Look-ups in named tables: a row name and a column name give one cell, copied from the table.

luson =
	nonemub	zanet	tepesi	noz	kase	boze
bomapel	24.820	77.892	36.551	80.795	-29.541	-15.257
vimi	-3.482	-48.939	-40.930	-44.729	52.776	49.696
laf	-22.240	-89.020	-8.295	-49.020	42.256	39.100
rik	-9.638	-31.515	-11.827	-83.785	23.794	49.578
siv	-23.917	-59.147	6.351	-29.112	75.326	47.957
vup	-14.063	-40.278	-30.436	-48.327	26.293	43.780
mabude	-6.332	-5.344	-31.148	-54.270	-0.022	-2.958
far	-25.205	-29.751	-3.784	-37.991	23.497	31.175
fifud	3.513	-33.662	-8.263	-50.380	29.236	29.100
tep	15.647	-19.049	3.993	-35.268	36.018	78.149
fadodag	-35.621	-10.212	-7.077	-35.161	30.518	-18.481
tazodev	-6.825	5.541	20.198	-13.212	15.618	8.655
desala	2.545	-50.975	25.492	-70.849	32.606	10.089
simod	15.052	14.593	6.465	-50.605	56.231	24.291

simod, boze: 24.291
far, zanet: -29.751
tep, tepesi: 3.993
tep, zanet: -19.049
mabude, noz: -54.270
bomapel, zanet: 77.892
vup, zanet: -40.278
vimi, kase: 52.776
tazodev, noz: -13.212
tep, noz: -35.268
mabude, kase: -0.022
fifud, tepesi: -8.263
laf, zanet: -89.020
vup, noz: -48.327
laf, nonemub: -22.240
mabude, boze: -2.958
far, tepesi: -3.784

desage =
|  | gavogek | fogot | pap | gozo | pasigip | potisi | gab | vutisuf |
|---|---|---|---|---|---|---|---|---|
| zosi | -17 | -15 | -23 | 5 | 4 | -16 | 4 | -22 |
| nog | -21 | -15 | -8 | 22 | -17 | -9 | -10 | -6 |
| nas | -1 | -5 | -20 | -30 | 11 | -14 | 2 | -20 |
| deduso | -47 | -34 | -21 | 76 | -19 | -16 | 2 | -18 |
| perabi | 16 | 5 | -7 | -68 | 6 | -3 | -6 | -13 |
| rep | 18 | 12 | 10 | -58 | -11 | -1 | -25 | 10 |
| selo | -27 | -22 | -14 | 28 | -15 | -8 | -2 | -15 |
| rop | 13 | 8 | 20 | -43 | -28 | 7 | -32 | 18 |

nas, gab => 2
zosi, pap => -23
deduso, vutisuf => -18
perabi, gozo => -68
rop, fogot => 8
selo, fogot => -22
nog, vutisuf => -6
Which row has the largest gavogek? rep

zaka =
         gotobe  serivet    kan  bonalep
kiseris   0.701    0.793  0.336    0.824
dudasu    0.262    0.459  0.411    0.593
fusi      0.968    0.690  0.684    0.699
revirud   0.445    0.241  0.463    0.522
gugisu    0.235    0.462  0.591    0.483
pekupu    0.337    0.829  0.802    0.514
gevaveb   0.542    0.876  0.829    0.783
mov       0.309    0.774  0.804    0.475
dur       0.404    0.279  0.436    0.631
vasol     0.252    0.687  0.579    0.403
nilo      0.650    0.490  0.740    0.971

What is the bonalep of dudasu in zaka? 0.593
What is the serivet of dur in zaka? 0.279
What is the kan of pekupu in zaka? 0.802
What is the gotobe of gevaveb in zaka? 0.542
What is the gotobe of nilo in zaka? 0.650
What is the gotobe of mov in zaka? 0.309
What is the kan of fusi in zaka? 0.684
What is the serivet of gevaveb in zaka? 0.876
What is the kan of vasol in zaka? 0.579
What is the serivet of dudasu in zaka? 0.459
What is the bonalep of gugisu in zaka? 0.483
What is the serivet of fusi in zaka? 0.690
What is the bonalep of dur in zaka? 0.631
What is the gotobe of dudasu in zaka? 0.262
What is the bonalep of revirud in zaka? 0.522
Which row has the largest kan? gevaveb

sizan
|  | kema | vaf | gosomi | los |
|---|---|---|---|---|
| makunip | -336 | -679 | 359 | 142 |
| ped | -150 | -353 | -237 | -243 |
| giz | -83 | -120 | -72 | -48 |
| damiko | -327 | -21 | 212 | -225 |
| gug | 611 | 897 | -272 | -487 |

What is the los of damiko in sizan?
-225
What is the los of gug in sizan?
-487
What is the kema of damiko in sizan?
-327
What is the vaf of damiko in sizan?
-21
What is the gosomi of ped in sizan?
-237
What is the kema of ped in sizan?
-150
What is the kema of gug in sizan?
611
What is the gosomi of gug in sizan?
-272
What is the kema of makunip in sizan?
-336
What is the vaf of giz in sizan?
-120
What is the vaf of makunip in sizan?
-679
What is the vaf of gug in sizan?
897
What is the gosomi of makunip in sizan?
359
What is the los of ped in sizan?
-243
What is the los of makunip in sizan?
142

Table rul
	pavarog	duk	metasi	bog	kepapob
vun	0.525	0.390	0.504	0.427	0.514
piler	0.467	0.331	0.566	0.439	0.487
zovupa	0.362	0.356	0.868	0.287	0.730
tidezok	0.401	0.260	0.741	0.401	0.553
litemot	0.392	0.395	0.803	0.293	0.719
korel	0.576	0.350	0.435	0.476	0.450
lepumem	0.539	0.298	0.554	0.451	0.497
dez	0.440	0.381	0.649	0.372	0.591
nefu	0.487	0.215	0.607	0.481	0.444
mivaga	0.452	0.340	0.604	0.417	0.521
seb	0.501	0.302	0.547	0.459	0.468
suko	0.496	0.200	0.671	0.455	0.501
gaturog	0.597	0.344	0.441	0.473	0.464
puz	0.552	0.362	0.463	0.459	0.471

What is the kepapob of zovupa in rul?
0.730
What is the kepapob of lepumem in rul?
0.497
What is the metasi of lepumem in rul?
0.554
What is the pavarog of litemot in rul?
0.392
What is the metasi of tidezok in rul?
0.741
What is the duk of lepumem in rul?
0.298
What is the kepapob of suko in rul?
0.501
Which row has the largest bog? nefu

tosekav =
          liva    mam  gibozas    veg
nota     -0.12   0.12    -0.16  -0.55
panopu    0.04   0.05     0.53   0.80
nugala   -0.21  -0.07    -0.45  -0.30
nir      -0.02  -0.25     0.54   0.80
kep       0.07  -0.26    -0.48  -0.14
vufe      0.13  -0.23     0.37   0.76
mez       0.29  -0.28    -0.43  -0.15
defolur   0.17  -0.22     0.53   0.76
dodafus   0.50  -0.18    -0.33  -0.02
kudubi    0.28  -0.07     0.41   0.85
vomaval   0.42   0.00    -0.24  -0.04
zalal     0.19  -0.05     0.36   0.77
fatin     0.38   0.15    -0.25  -0.14
sorilar   0.34   0.08     0.50   0.68

What is the mam of kep in tosekav? -0.26
What is the veg of nota in tosekav? -0.55
What is the veg of panopu in tosekav? 0.80
What is the veg of defolur in tosekav? 0.76
What is the mam of nir in tosekav? -0.25
What is the gibozas of fatin in tosekav? -0.25
What is the mam of kudubi in tosekav? -0.07
What is the liva of nugala in tosekav? -0.21
What is the liva of fatin in tosekav? 0.38
What is the gibozas of nir in tosekav? 0.54
What is the gibozas of vomaval in tosekav? -0.24
What is the liva of sorilar in tosekav? 0.34
What is the veg of zalal in tosekav? 0.77
What is the gibozas of nugala in tosekav? -0.45
What is the liva of dodafus in tosekav? 0.50
What is the mam of nugala in tosekav? -0.07
What is the mam of vomaval in tosekav? 0.00

